Here is a tiny trained network, its code and every weight. The questions are about switching its units off for an input and a target symbol, where a switched-off unit gives its printed mean instead of its output.

import numpy as np


def w(rows, s, z=0):
    codes = np.array(rows[::2]) - 128.0
    scale = np.full(codes.shape[1], s)
    scale[-1] = z or s
    return codes * scale


def f(y):
    return np.maximum(y, 0)


def softmax(a):
    e = np.exp(a - a.max(-1, keepdims=True))
    return e / e.sum(-1, keepdims=True)


def log_softmax(a):
    a = a - a.max(-1, keepdims=True)
    return a - np.log(np.exp(a).sum(-1, keepdims=True))


def net(x, mask):
    ids = ['αβδεζηλμστφω'.index(c) for c in x.split()]
    T = len(ids)
    res = E[ids] + P[:T]
    u = 0
    for l in range(2):
        q, k, v = (res @ M[l].T for M in (Q, K, V))
        z = softmax(np.where(np.tri(T) > 0, q @ k.T / 2**0.5, -1e9)) @ v
        res = res + np.where(mask[u], z, O[l][:, -1]) @ O[l][:, :-1]
        u += 1
        y = f(res @ A[l][:, :-1].T + A[l][:, -1])
        res = res + np.where(mask[u : u + 12], y, B[l][:, -1]) @ B[l][:, :-1]
        u += 12
    return log_softmax(res[-1] @ U[:, :-1].T + U[:, -1])


Q, K, V, O, A, B = {}, {}, {}, {}, {}, {}
E = w([
[238,83,108,97,219,124,142,146,118],'α',
[65,83,194,237,39,18,136,109,172],'β',
[129,240,101,167,96,146,94,40,227],'δ',
[85,131,57,156,206,205,121,7,71],'ε',
[121,50,211,180,47,88,170,94,164],'ζ',
[102,2,149,163,34,70,107,82,179],'η',
[91,133,239,18,154,105,22,167,157],'λ',
[144,136,70,126,115,78,38,229,162],'μ',
[138,22,211,252,63,86,153,157,79],'σ',
[178,175,2,186,114,115,94,164,187],'τ',
[162,199,238,115,93,98,87,82,58],'φ',
[82,160,162,37,138,33,155,81,107],'ω',
],0.0094)
P = w([
[123,96,136,72,48,199,254,154,207],'0',
[120,76,137,123,62,155,182,123,179],'1',
[120,85,131,130,77,135,161,119,162],'2',
[125,93,133,136,90,119,138,113,147],'3',
[125,104,128,144,105,105,125,113,136],'4',
[126,110,127,148,116,96,107,109,128],'5',
[127,119,120,149,124,84,84,111,117],'6',
[123,129,121,159,146,77,85,110,111],'7',
[126,143,121,163,158,65,77,112,99],'8',
[116,153,120,169,181,58,72,114,89],'9',
[108,167,120,174,202,46,60,114,89],'10',
[100,158,119,178,202,64,63,118,78],'11',
],0.0085)
Q[0] = w([
[146,45,136,218,59,42,110,164,159],'L0H1',
[193,230,72,2,167,212,148,172,171],'L0H1',
],0.0094)
K[0] = w([
[177,205,100,138,201,58,45,155,137],'L0H1',
[131,29,139,136,12,166,174,161,167],'L0H1',
],0.011)
V[0] = w([
[156,203,212,129,95,161,180,19,80],'L0H1',
[147,189,2,234,137,168,161,78,129],'L0H1',
],0.0065)
O[0] = w([
[169,159,196,139,66,198,136,50,30,3],'L0H1',
[159,155,1,216,103,125,157,112,99,2],'L0H1',
],0.0082,0.0008)
A[0] = w([
[110,157,66,202,78,142,171,88,136,180],'L0N1',
[185,162,142,114,164,93,124,132,89,253],'L0N2',
[205,72,135,116,164,150,201,229,87,191],'L0N3',
[123,139,141,160,159,137,122,84,124,211],'L0N4',
[132,154,167,143,108,121,118,33,41,188],'L0N5',
[47,112,158,51,142,88,105,76,125,194],'L0N6',
[115,50,162,114,194,68,117,169,166,153],'L0N7',
[74,102,100,158,157,186,149,79,91,158],'L0N8',
[120,133,214,161,74,115,103,76,97,224],'L0N9',
[166,40,85,217,102,58,156,133,79,187],'L0N10',
[60,123,113,131,186,203,105,81,122,165],'L0N11',
[167,3,185,99,143,156,136,197,85,186],'L0N12',
],0.0067,0.0027)
B[0] = w([
[139,201,98,139,236,113,176,69,140,187],'L0N1',
[124,20,54,189,94,135,91,155,79,190],'L0N2',
[254,160,108,181,110,129,58,130,115,177],'L0N3',
[138,95,74,109,143,138,112,62,89,173],'L0N4',
[139,100,78,137,66,87,94,105,26,216],'L0N5',
[77,82,140,65,137,55,168,31,124,194],'L0N6',
[189,78,180,165,168,23,76,161,152,233],'L0N7',
[99,51,46,107,198,152,132,95,48,147],'L0N8',
[140,179,159,142,37,64,86,47,92,246],'L0N9',
[193,205,58,217,129,98,81,127,183,255],'L0N10',
[88,58,24,80,194,179,151,115,99,143],'L0N11',
[233,163,143,82,67,107,69,146,146,212],'L0N12',
],0.0052,0.0066)
Q[1] = w([
[55,133,206,27,147,223,219,197,76],'L1H1',
[185,59,140,188,48,2,56,32,51],'L1H1',
],0.0071)
K[1] = w([
[159,137,219,118,2,96,225,118,201],'L1H1',
[92,68,105,94,204,114,87,110,10],'L1H1',
],0.0057)
V[1] = w([
[253,243,149,225,85,121,7,192,129],'L1H1',
[247,40,101,101,164,192,106,111,128],'L1H1',
],0.0053)
O[1] = w([
[130,161,188,191,149,205,75,148,127,225],'L1H1',
[222,2,131,157,167,184,133,55,122,253],'L1H1',
],0.0081,0.0048)
A[1] = w([
[90,203,204,111,68,72,145,184,78,120],'L1N1',
[74,188,119,157,98,208,87,47,40,144],'L1N2',
[84,160,254,121,104,135,60,241,150,126],'L1N3',
[133,102,193,56,30,107,189,64,5,184],'L1N4',
[91,168,167,168,86,145,107,238,229,114],'L1N5',
[90,111,114,41,84,61,230,100,182,254],'L1N6',
[82,70,130,111,135,140,37,160,132,144],'L1N7',
[5,230,124,117,82,90,182,149,205,176],'L1N8',
[130,90,98,137,96,156,79,159,56,162],'L1N9',
[156,97,173,156,121,72,162,75,203,113],'L1N10',
[137,127,77,140,64,74,117,141,109,158],'L1N11',
[23,180,170,89,156,158,92,96,219,186],'L1N12',
],0.0063,0.0035)
B[1] = w([
[88,172,111,131,152,191,61,183,38,169],'L1N1',
[88,162,176,175,70,86,165,44,193,193],'L1N2',
[87,99,246,77,74,106,209,141,88,178],'L1N3',
[80,144,84,112,150,169,102,201,168,245],'L1N4',
[88,102,100,178,130,92,230,202,166,172],'L1N5',
[241,157,87,85,89,159,132,118,144,186],'L1N6',
[102,90,164,94,125,87,144,95,153,166],'L1N7',
[215,168,131,192,193,106,138,121,2,141],'L1N8',
[84,70,103,161,81,95,170,115,140,181],'L1N9',
[143,108,117,108,194,158,100,154,109,204],'L1N10',
[80,134,83,113,118,84,130,171,143,201],'L1N11',
[160,196,195,138,206,91,206,53,123,140],'L1N12',
],0.0076,0.012)
U = w([
[133,81,83,72,80,127,175,84,217,218],'α',
[144,162,69,91,133,92,63,172,83,124],'β',
[105,117,218,59,179,86,111,104,88,54],'δ',
[163,77,169,179,199,195,42,99,79,166],'ε',
[97,86,119,155,151,102,177,90,62,1],'ζ',
[132,170,158,145,173,140,224,146,35,134],'η',
[105,141,140,109,122,214,146,156,170,236],'λ',
[81,204,79,193,212,187,119,182,215,171],'μ',
[158,220,185,149,131,105,158,3,199,78],'σ',
[44,132,146,137,66,146,82,106,129,110],'τ',
[53,36,126,150,154,70,204,179,174,94],'φ',
[159,101,188,149,61,162,248,128,90,30],'ω',
],0.0056,0.0024)

Each question gives the input, a string of symbols that net reads in full, and the target symbol t.
The units are the heads (2 rows each of Q, K, V and O) and the neurons (one row each of A and B). Each row of codes is followed by its name. A weight is (code - 128) times the scale printed after its matrix; where a second scale follows, it is the last column's (O, A, B and U).
mask holds one flag per unit, layer by layer, with each layer's heads first. A switched-off unit (its flag False) gives its mean, the last column of its rows in O or B, instead of its output. The means were averaged over made-up inputs and are rounded, as every weight is.
A unit's drop is (log p(t) with every unit on - log p(t) with that unit switched off) / (log p(t) with every unit on - log p(t) with every unit switched off).
The circuit of an input: a set's keep is (log p(t) with only the set's units on - log p(t) with every unit switched off) / (log p(t) with every unit on - log p(t) with every unit switched off). Starting from the 12 units with the biggest drops (on a tie, the unit counted first), units are removed one at a time, each time the one whose removal leaves the highest keep (on an exact tie, the one counted first), for as long as the keep stays at least 0.8.
circuit, biggest first: the units of the circuit, biggest drop first
k most important neurons: the k neurons with the biggest drops, biggest first
k most important neurons of layer l: the k neurons of layer l with the biggest drops, biggest first
drop when u is switched off: that unit's drop, to one decimal
input ε σ μ μ φ α δ, target α: circuit, biggest first -> (L1H1 L0N8 L0N11 L0N10)
input ω β τ σ β, target μ: circuit, biggest first -> (L0H1 L0N10 L1H1)
input δ μ σ φ τ σ τ ζ, target μ: circuit, biggest first -> (L0H1 L1H1 L0N10)
input φ ζ σ α τ σ λ β σ μ τ, target μ: circuit, biggest first -> (L0H1 L1H1)
input τ α ε, target α: 2 most important neurons -> (L0N11 L0N8)
input ω ε σ, target α: circuit, biggest first -> (L1H1 L0N8 L0N11 L0N12)
input λ τ β μ ω λ ζ σ, target δ: 2 most important neurons -> (L1N3 L0N7)
input δ β σ, target σ: 2 most important neurons -> (L1N2 L0N10)
input η η φ α φ σ σ σ, target τ: 3 most important neurons -> (L0N5 L0N9 L1N2)
input σ ε λ σ, target β: 2 most important neurons -> (L0N12 L1N10)
input σ δ δ σ τ μ ε β α β ω, target α: 3 most important neurons of layer 1 -> (L1N6 L1N1 L1N8)
input φ σ σ σ ζ η φ λ μ α β, target ε: most important neuron -> (L0N2)
input σ σ λ δ δ ζ β, target σ: 2 most important neurons of layer 1 -> (L1N2 L1N4)
input σ σ ε λ β τ μ μ ζ σ β ω, target α: 2 most important neurons -> (L1N6 L0N8)
input μ ζ α σ σ ε φ β β τ ε σ, target ζ: 2 most important neurons -> (L1N4 L0N8)
input σ φ δ, target σ: 2 most important neurons of layer 1 -> (L1N2 L1N12)
input μ μ ω ζ, target β: most important neuron of layer 0 -> (L0N6)
input τ φ μ σ μ σ, target φ: 2 most important neurons of layer 1 -> (L1N5 L1N3)
input ε μ σ, target α: 2 most important neurons of layer 1 -> (L1N6 L1N1)
input σ σ ε μ α, target α: 2 most important neurons of layer 1 -> (L1N1 L1N6)
input α ε τ, target α: 2 most important neurons -> (L0N8 L0N11)
input β δ τ ε, target α: 2 most important neurons of layer 0 -> (L0N11 L0N8)
input σ η σ ω σ σ, target β: drop when L1H1 is switched off -> 0.6
input β ε μ λ, target α: drop when L1N6 is switched off -> 0.3
input β τ λ ω μ μ ε μ σ α σ ε, target ζ: drop when L0H1 is switched off -> 0.5
input φ φ σ σ τ α σ β α β, target ε: drop when L0H1 is switched off -> 0.1
input τ α φ ω δ τ ω, target β: most important neuron -> (L0N6)
input δ α σ δ τ φ φ μ τ φ ε η, target α: most important neuron of layer 1 -> (L1N1)
